Each row of numbers belongs to one of the nodes below and depends on some of the facts about them. Some rows are named. Which node is each other row?

Facts:
AD β:509 π:607 ρ:H
BL β:202 π:607
BB Ψ:F β:806 π:607
Z Ψ:AD,BQ β:223
P Ψ:AG,N,AQ,AO β:223 π:598
M Ψ:AQ β:806 π:919
AL Ψ:AB β:223 π:598
BE Ψ:AS β:202 π:919
AN β:223 π:598 ρ:D
AG β:202 π:919
AI Ψ:AD β:509 π:193
Y β:806 π:598
R β:806 π:607 ρ:AC
AV β:202 π:193 ρ:AH
BD β:509 π:598
X β:509 π:905
BH β:921
S β:389 π:598 ρ:BF,I
B Ψ:BD β:509 π:598
BA β:223 π:607 ρ:D,AF
V β:806 π:905
AK β:202
AH β:926 π:193 ρ:BR
AZ β:223 π:905 ρ:AE
I Ψ:F,BO β:921 π:598
Q Ψ:AB,BQ,Y β:509 π:598
K β:509 π:193 ρ:M
H β:202 π:607
AE β:389 π:598
D β:223 π:598
BK β:202 π:919 ρ:S
AT β:926 π:919 ρ:F,B
W β:202 π:598 ρ:BI
C β:509 π:598 ρ:E
A β:926 π:598
J β:202 π:607 ρ:BG
O β:806 π:905 ρ:AP
F β:926 π:905 ρ:B
BC β:926
N β:202 π:919 ρ:BO
AA β:202 π:598 ρ:BL
AY Ψ:BK,AF β:921 π:607
AF β:926 π:905 ρ:AQ
AO β:202 π:598 ρ:BI
AS β:926 π:598 ρ:BN
E Ψ:L,AH β:202 π:607
BQ β:509 π:905
L β:926 π:607
G β:926 π:598 ρ:F
T β:509 π:607 ρ:M,AC
AQ β:202 π:598 ρ:AS
AX β:223 π:607 ρ:AI,X,BQ
AJ β:509 π:607
BM β:202 π:598
AP β:202 π:905 ρ:V,BP
AW β:806 π:607
AR Ψ:BC,AF β:202 π:598
U Ψ:AM,BH,V β:202 π:193
BN β:389 π:598
BG β:921 π:598
BP β:806 π:919 ρ:H,O,V,AD
BR β:202 π:193
AU Ψ:AJ β:389 π:598
BI Ψ:AQ,BH,BR β:202 π:905 ρ:W
BO β:202 π:919 ρ:I
AB β:223 π:607
AM β:202 π:607
BF β:202 π:919 ρ:BK
AC Ψ:AA,BL,V β:806 π:607 ρ:M,T

Known rows:
AF: [ -3 -37  46 -12  16 -15  -9 -10 -12  22  21  72  -4 -20 -40 -30  22  21
 -15 -23  28]
AQ: [ -1 -32  13 -37  -6 -20 -10  15  21  -8  17  48  17 -22 -26 -66 -17  26
   2   3  35]
AS: [-17 -13  17 -21   1 -19 -19   5  -2   5 -10  67  11   1 -24 -25   6   6
   4 -18  32]
BN: [ 27 -10   9 -34   3 -20  10  10   8   5  -2  41   3 -12 -41 -38 -25  10
  12  14  32]
BB: [  8   1  35 -23   0   1   4   5 -11  25 -22  38   0   8 -76  -8 -20   0
   4  16  37]
O: [ -9 -20  45  -9  29 -17  23   2  -2  21  21  61  -8   1 -40 -19  14  22
   5  22  33]
AZ: [ 24 -30  35 -21   2 -11  15  -3  -3  21  25  50   2 -25 -33 -54   6  18
 -15  22  33]
AH: [ -4  -5  18 -14  -2 -16  -9  10 -11  15   2  52   8  -1 -31 -26   7  12
  -3 -16  31]
E: [ 40 -21  24 -22 -11 -21   6   6   7  -9 -11  34  13  -9 -63 -44 -31  17
   0  26  39]
C: [-11  11  25 -23  -3 -25  -4  18  -2   0 -15  52  11   6 -24 -15   5  15
  -1 -17  23]
W: [ 40   8  15 -41  -5  -5  20  -4  14 -14  -1  51  20  -7 -41 -31 -41   8
  10  17  35]
BL: [ 37 -11  30 -19  -6 -22   5   5   4  -4 -13  38  16  -9 -46 -43 -29  16
  -3  31  35]
AI: [  5  -6  16 -26 -13 -21 -14  11   7   2  -9  39  14  10 -47 -18   7  12
   1 -23  13]
AX: [ 24 -12  23 -18  -4  -6   0   3  -5   6   0  50   7 -18 -37 -38 -11   3
 -13  23  39]
BQ: [  4  -6  54 -16   9 -34   3   7 -10  22   6  52   7  -2 -40 -23  22  20
 -12  -6   9]
Z: [ 45 -44  26 -38  -9 -19  20 -13  17  25  51  49   2 -15 -57 -56   2  17
  -5  15  31]
Q: [ -9  -4  27 -26  -9 -43   2  14  -3  -7   1  34  17  18 -48 -18   6   7
  -2  -9  21]
AJ: [  2   4  41 -13   0 -27  -8  14 -10   5 -26  53  10   2 -41 -11   3  12
  -9  -7  22]
AW: [  7  -2  39 -18  16  -9  -3   4 -10  19 -15  54   0   6 -55 -10  -2  -2
  -2   9  31]
S: [ 34   9  10 -27  -2 -20  20  17  -1   5   2  32  -1  -6 -37 -51 -23  11
  19   7  42]
V: [ 10 -24  47 -13  20 -21  16  -4  -4  19   5  49  -1   8 -49 -16  14  16
   4  22  26]
G: [-12   3   2 -28   5 -23  -8  21  -9  13  -3  57   7  -4 -16 -22   4   7
 -12  -6  31]
A: [  5   1  19 -25   2 -22 -12   6  -3  21  -1  53  13   8 -35 -12   1  -3
   1 -11  33]
AL: [ 26 -30  13 -27 -16 -33  17  -7   4  -3  21  24  16   2 -54 -45 -16  -1
  -1  22  41]

Which node is each row?
A row may be one of the nodes named above.
[ 17 -15   7 -22  -6 -16   4   5   8   1  11  49  12 -11 -25 -42 -14   4
  -3  12  42] | AN
[-13   6  34  -8   2 -14 -10  23   2  -3 -18  69   4   8 -18  -4   9   7
   0  -1  23] | AD
[ 27 -17  36 -16  -2 -28  10   0 -11   7   7  40  15 -15 -49 -41 -13  -1
 -14  27  41] | AB
[  9   6  23 -26  -9  -7  11  -3 -13  27  -5  31   9  13 -69 -15 -16 -13
   8   4  35] | I
[ 27  -8  14 -31  -8 -28   8   7  16   2   5  35  19  -7 -40 -44 -32  14
   7  19  35] | BM
[ 19 -28  31  -9  11  -9  -1 -16 -10  11   3  50   1  -4 -75 -10  10 -11
 -17   3  33] | AY
[ 27  -2  11 -38  -7 -10  15   8  14 -12   5  48  19 -11 -35 -39 -35  10
   4  14  40] | AO
[  3  -5  25 -19   4 -15  -3  -4   0  17   7  47  10   7 -44 -13   4  -9
  -6   4  29] | BG
[ -1 -34  42 -11  17 -17  -3  -9 -12  24  20  73  -2 -19 -43 -35  23  18
 -12 -21  29] | AF
[ 37 -19  14 -20   4 -24  15  -3  24   2  16  35  10 -15 -43 -63 -16   9
  -3  22  23] | AG
[-17  12  25 -19  -6 -25  -6  19  -2  -5 -12  53  14   9 -22 -11   8  13
  -1 -18  22] | C
[ 12 -22  50 -14  23 -22  17  -6  -1  19   4  51  -5   6 -50 -17  14  19
   5  22  23] | V
[ 30  -3  11 -33  -5  -8  18   9  15  -9   4  49  19 -13 -38 -37 -34  14
   6  12  37] | AO
[-13 -21  21   4  35 -16  19   0  22   3  18  59 -12  10 -34 -17  11   2
  11  23  24] | BP
[-14   7  34  -9   3 -12  -9  18   6  -5 -15  72   6   7 -25  -6  11   2
  -1   1  23] | AD
[ 25 -13  11 -26  -9 -21   4   0   2   6   6  45  16 -12 -37 -39 -14   3
  -3  15  35] | D
[ 16  -4   6 -26  -7 -28  14  11  16 -14  -5  40  17  -5 -25 -49 -25  21
   5  19  39] | AA
[ 10   2  40 -18  15 -14  -4   5  -9  19 -15  52   0   5 -55  -8  -2  -3
  -3  10  32] | AW
[ 34 -27   9 -29 -22 -26  17   6  16 -19  -6  17  20  -1 -48 -55 -24  30
   7  21  34] | U
[ 17  -5   9 -20  -7 -25  13  10  12 -15  -5  37  16  -5 -25 -46 -28  22
   0  18  37] | AA
[ 42   5  14 -38  -1  -4  22   0  14 -13   2  51  22  -7 -44 -31 -42   7
   7  12  37] | W
[  4  -5  15 -26 -16 -20 -12  11  12   0 -10  38  15  12 -46 -20   6   8
  -1 -20  11] | AI
[ 37 -33  11 -20  -5 -28  18  -9  29  -7  11  22  11 -10 -58 -62 -22  11
   5  25  25] | BE
[ 28 -42   2 -41 -19 -14  -4   4  13   7  20  38  19  -7 -57 -47 -16   5
  -1  14  35] | P
[ -8  10  24 -32  16 -10   7  25 -27  44   0  48  -6 -25 -22 -30  -1  21
 -30   6  28] | F
[ -9 -10  30 -18  15  -2   0  13  -2  10 -13  48  -4   7 -38 -10   5   9
  -6  10  43] | R
[ -2   9  30 -19  -9 -31  -5  14  -2   3 -16  48  15   9 -34  -8   5  10
   1 -17  19] | BD
[ 50 -38  35 -46  -2   6  19  -2  15  -7  19  42  17 -19 -67 -54 -20  26
   4  23  28] | BI
[ 12 -33  36  -9  10 -24  35   6  16   3  32  53   3 -20 -29 -45 -13  36
   0  40  38] | AP
[ 19 -26  31  -9   9  -5   1 -19 -10  14   4  46  -2  -4 -77 -12   6 -14
 -15   5  33] | AY
[ 40 -23  20 -24  -9 -21  10   3   9  -6 -11  30  18 -12 -60 -43 -31  12
  -2  26  40] | E
[-19  -2  19 -18  -6 -15  -3  26  -1   1 -11  43   8   9 -21 -20  15  28
  -9 -22  26] | K
[ 24 -25  45 -23  10 -23  10  -5  -4  40  39  66   2  -7 -56 -21  22  23
  -4 -13  29] | BC
[ 38 -23  23 -21  -9 -19  12   0   7  -7  -6  31  18  -9 -60 -48 -29  15
  -1  29  41] | E
[ 30 -17  15 -25 -11 -21  10  10  15   3  10  31  17 -12 -39 -55 -21  27
  -3  10  31] | BR
[-21  -4  32 -15  -5  -6  -8  30  -1   3 -33  45  13  14 -27 -10  20  23
 -11  -7  31] | T
[ 20  -5  27 -15   0 -19  12  10   8  -4  -6  49  14 -16 -36 -45 -24  19
  -6  25  39] | J
[ 37   7  10 -28  -2 -21  13  18  -1   5   0  37  -2  -5 -36 -51 -22  11
  16   7  44] | S
[  9   1  36 -26   6   2   5   5 -15  24 -22  41   2   8 -77  -7 -21   0
   6  16  37] | BB
[ 25 -17  10 -18   2 -22  15   3  26  -4  15  35   7 -13 -31 -65 -13  16
  -3  15  26] | N
[ 38 -31   4 -26 -11 -26  18  -5  16  -6  15  32  15 -13 -63 -37 -33  16
   3   8  42] | AR
[ 18 -14  13 -20 -11 -21  18  12  12  -6  11  35  13 -17 -26 -56 -23  27
  -3   7  37] | AV
[ -2   2  24 -23  12 -23   5   4   0  17   1  43  10  14 -47 -13   1  -6
   5   2  29] | Y
[-10  -4   0 -19  21 -24  -7  13  -1  14   0  50  -2 -12 -16 -39  10   0
 -20  -2  17] | AT
[ 42 -27  40 -32   2 -33  33   4  12  21  42  49   8 -21 -53 -52  -8  38
  -5  17  31] | AK
[  9  -2  33 -15   7 -15 -12   8 -13  22 -15  64  12   0 -50 -12   3  -2
  -9   1  33] | L

The same nodes again, as new rows of numbers:
Named rows:
AW: [ -8  10  36  20  31  12   9 -11  -4  14 -27 -17   1 -11  -1 -14  15 -22
 -22   1 -25 -11  -5  -8]
E: [  8 -10 -48  -2  -1   3 -26   1   9  13  11   5  26   3 -21  29   8  20
  -2  -3 -12  11  -6 -11]
AM: [ -3 -13 -32   0  13  -6 -17  25   1   7  11   5  24   3 -21  18   9  28
 -13  -8  -6  10   6 -15]
AY: [ -4   3 -19  16  10  13 -27 -44   4  12  -7  -4  14  -8  -8  19   1 -24
   9  -6 -12  -1 -11   1]
AF: [ 25 -12  70 -11  -6 -12  20  30  -4   5  -5  13  -5   4  -7  -4  -3  28
 -15  17 -18  16 -41 -13]
AA: [ -8 -16 -24   1  -1 -11  -8  36  -3  -5  23  19  10   1 -16  14   3  12
  -4   0 -16   3  -4 -13]
A: [  9 -17  25  -8  10  -4   4  47  -1  -1  -2   2   2   2 -10 -19  14  15
 -21  10 -32   7 -37 -50]
BE: [  5   5 -33 -10 -34  -4  -7  13  10  17   8  22  38   4 -12   9   7  -9
   2  -5 -15  25  -5  21]
AO: [-11 -13  10  16  -4  -8   0  46   5  -1  30  18  12   4 -27  28  -9  30
   1   9 -19  12  -5  -7]
AP: [ 13  -1  14  -2 -10 -22  -4  23 -11   0  18  30   0   2 -11  24  -6  15
  -8   4   1   7   1  13]
BC: [ 14 -26  33  -5  10  -6   1  35   3  -1 -11  -1  -2   2  -9   3  15  33
 -24   5 -29  -9 -42 -47]
H: [  0 -16 -40   0   2  -7 -14  17  -3   8   7   4  22   2 -19  19   3  24
 -14 -10  -7   9   8 -12]
AX: [-21   2 -23  13  -2  18  23  -2 -12  -2 -19 -16  12  -9  -8  38  -1  12
  21 -11   5  -1  18   2]
W: [-12 -20  16  29 -11  -3  13  59   9  -2  32  26  13   4 -41  35 -16  36
   5  15 -24  14  -8 -14]
R: [-13  -3  56  19  31  11  11 -43  -5   8 -26 -11   5 -11  -2 -18  20  12
 -19   7 -24  -3  -1  12]
AR: [  8 -13 -40  -8  -4  -3 -21  13   7  -1  29  18  14   1 -16  31   5  -6
   3   2 -15   4 -18 -13]
BG: [-15   1   9  16  18   0 -14  -2  -4  -2   3   6   8  -7  -9   9 -11 -47
   5  -9 -11 -12 -18 -14]
AU: [  2   8   7   0  18  20  28  19   3  -2  -2  -5   0 -18   2  16  20 -45
   4  16 -26 -20   5  24]
B: [  3  14 -25   8  15   1 -23 -26  10  -4  23  19   7   9  -8  16  -2 -14
 -19   3 -24   2 -29 -26]
AT: [ 11  -4  30  -4 -25 -10  26  37  -5  19 -18  12  19   5  -3 -32   8  50
 -19   7 -34  34 -28   2]
BR: [ -4 -12 -31  -4   4  -5 -10  25  -7   8  19   8  29   0 -20   8   0  -5
 -12  -6 -11  20  16 -16]
BD: [-11   7  -8   6  16  -5 -17  -9   3  -7  21  13   4  12 -10   3  -3 -10
 -25  -3 -18   1 -22 -30]
Z: [ -1   8 -30  10 -15  16  16 -18  -1 -22 -19   0   1 -17 -12  74  10 -33
  30  -8  -3 -21  -3 -20]
T: [ -25  -15   21    0   24   -6   -9 -101    0  -11    1   13   23   10
  -21  -10   19   53  -33    5  -11   12  -13   -5]

Which node is each row?
A row may be one of the nodes named above.
[  2 -12   6   3  16  -6 -21  36  -7 -15  33  21  14   1 -13  14   2  32
  -1  -8 -15  18   1  10] | AQ
[ -7   1  -8  -6 -27 -10  -2  38  -1  16   6  19  33   5 -16  -1   2   1
  -5  -9  -8  24   1  18] | AG
[  1   5  13  10  22   8  39  27 -17  -4  -5  -1 -13 -17  11   4  12  10
  -4  11 -20 -16  16  27] | S
[ 10  20  91  13  23   0  22 -15 -13   4 -16   7 -15 -11   8  -6  -5 -29
 -12  10 -12 -12 -13  26] | O
[-21   7 -12  12  -2  12  29   7 -15 -17   1  -2   4 -12  -5  40 -11 -15
  28  -5   1 -11   6   9] | AN
[ 13  -5  19  -5  -9 -24  -6  23 -15   0  22  26  -2   4  -9  27  -8  20
  -4   3   1   7  -1  14] | AP
[ 24 -10  72 -10  -2 -12  19  34  -6  10  -4  13  -4   5 -10  -6  -2  31
 -15  14 -24  12 -42 -12] | AF
[ -3 -25 -10   1   4 -10 -16  32   3 -10  12  11   9   4 -18  33   7  11
 -10  -7  -6 -17  -9 -25] | AK
[-17  -1  11   1  12  -4  -4 -57  -4   0  14  14  19  12 -19 -15   0  16
 -29   2 -21  26  -4 -15] | K
[ -3  21  78   1  16  21   7 -32  11   8 -22  -1  26  -9   6 -26  27 -42
   2   0 -33  22 -11  49] | M
[  9  20  80   8  21   3  15   1  -5  10 -21  -3 -14  -8   5  -4  -1 -52
 -11   9 -16 -14 -18   7] | V
[ -7   5  26  22  31  12  10 -12  -6  14 -28 -20   1  -9   3 -15  12 -25
 -23   1 -25 -10  -5  -8] | AW
[  6   9   1  -2  15  21  34  16   4  -2  -2  -5  -2 -18   4  19  23 -42
   2  13 -28 -17   3  22] | AU
[  7  21  83   9  16   0  16   9  -4  10 -14  -4 -13  -8   6  -4   3 -53
 -11   7 -14 -15 -18   9] | V
[  3   2   2  14  17  23   3 -38   7  25 -18 -20   0 -11  10 -12   2 -21
  -5  14 -30 -20 -22   6] | BB
[ -13   -7   66    5   36   20   11 -100    4   -3  -30   -6   15  -16
   -8  -11   33   14   -5   15  -30   -3   -7   27] | AC
[  6  19 -32   2  -2   4 -17 -50   4   4  11  18  22   5 -19  15   2 -16
 -23   1 -30  27 -10 -36] | AI
[ 10 -18  24  -9  -1  -2  15  25  -9  14  -8   2  12   1  -9 -24   2  45
 -25   7 -38  34 -19 -29] | AH
[ -9  11  35  16  33  12  16   7  -4   2 -14  -4 -10 -13  -4 -17   7 -43
 -13   7 -30 -20 -17 -15] | Y
[ -9  16  30   3 -19   4  32   2 -13  -8  -4   1  -1  -8  -8  49 -16 -36
  30  -5  15  -9   3  19] | AZ
[ 23  -9  68  -8  -8 -12  19  24  -8   9  -2  13  -4   5  -7  -8   0  32
 -14  17 -23  16 -39 -18] | AF
[  8 -16  27  -7   0  -1  11  17 -12  11  -3   2  10   1 -13 -29   4  39
 -21   8 -38  31 -16 -31] | AH
[  7 -11 -32  -9  -5   6 -22   9   2  10  25  10  30   0 -18   9   2  -5
   0  -4 -18  26   7   0] | U
[ -9  12 -35   8 -12  19  19   0  -4 -13  -7   4   6 -17 -10  58   4 -49
  37  -2  -8  -9  -9  -1] | AL
[ -1  10 -28  20   9  -9 -19 -46  -6  -2  -5  20   9   8  -9  15   4  39
 -38  -5 -17  12  -6 -33] | AD
[  9  18  83  17  20   1  23 -11 -13   7 -15   4 -18 -10   9  -3   1 -26
 -11  11 -14 -11  -9  27] | O

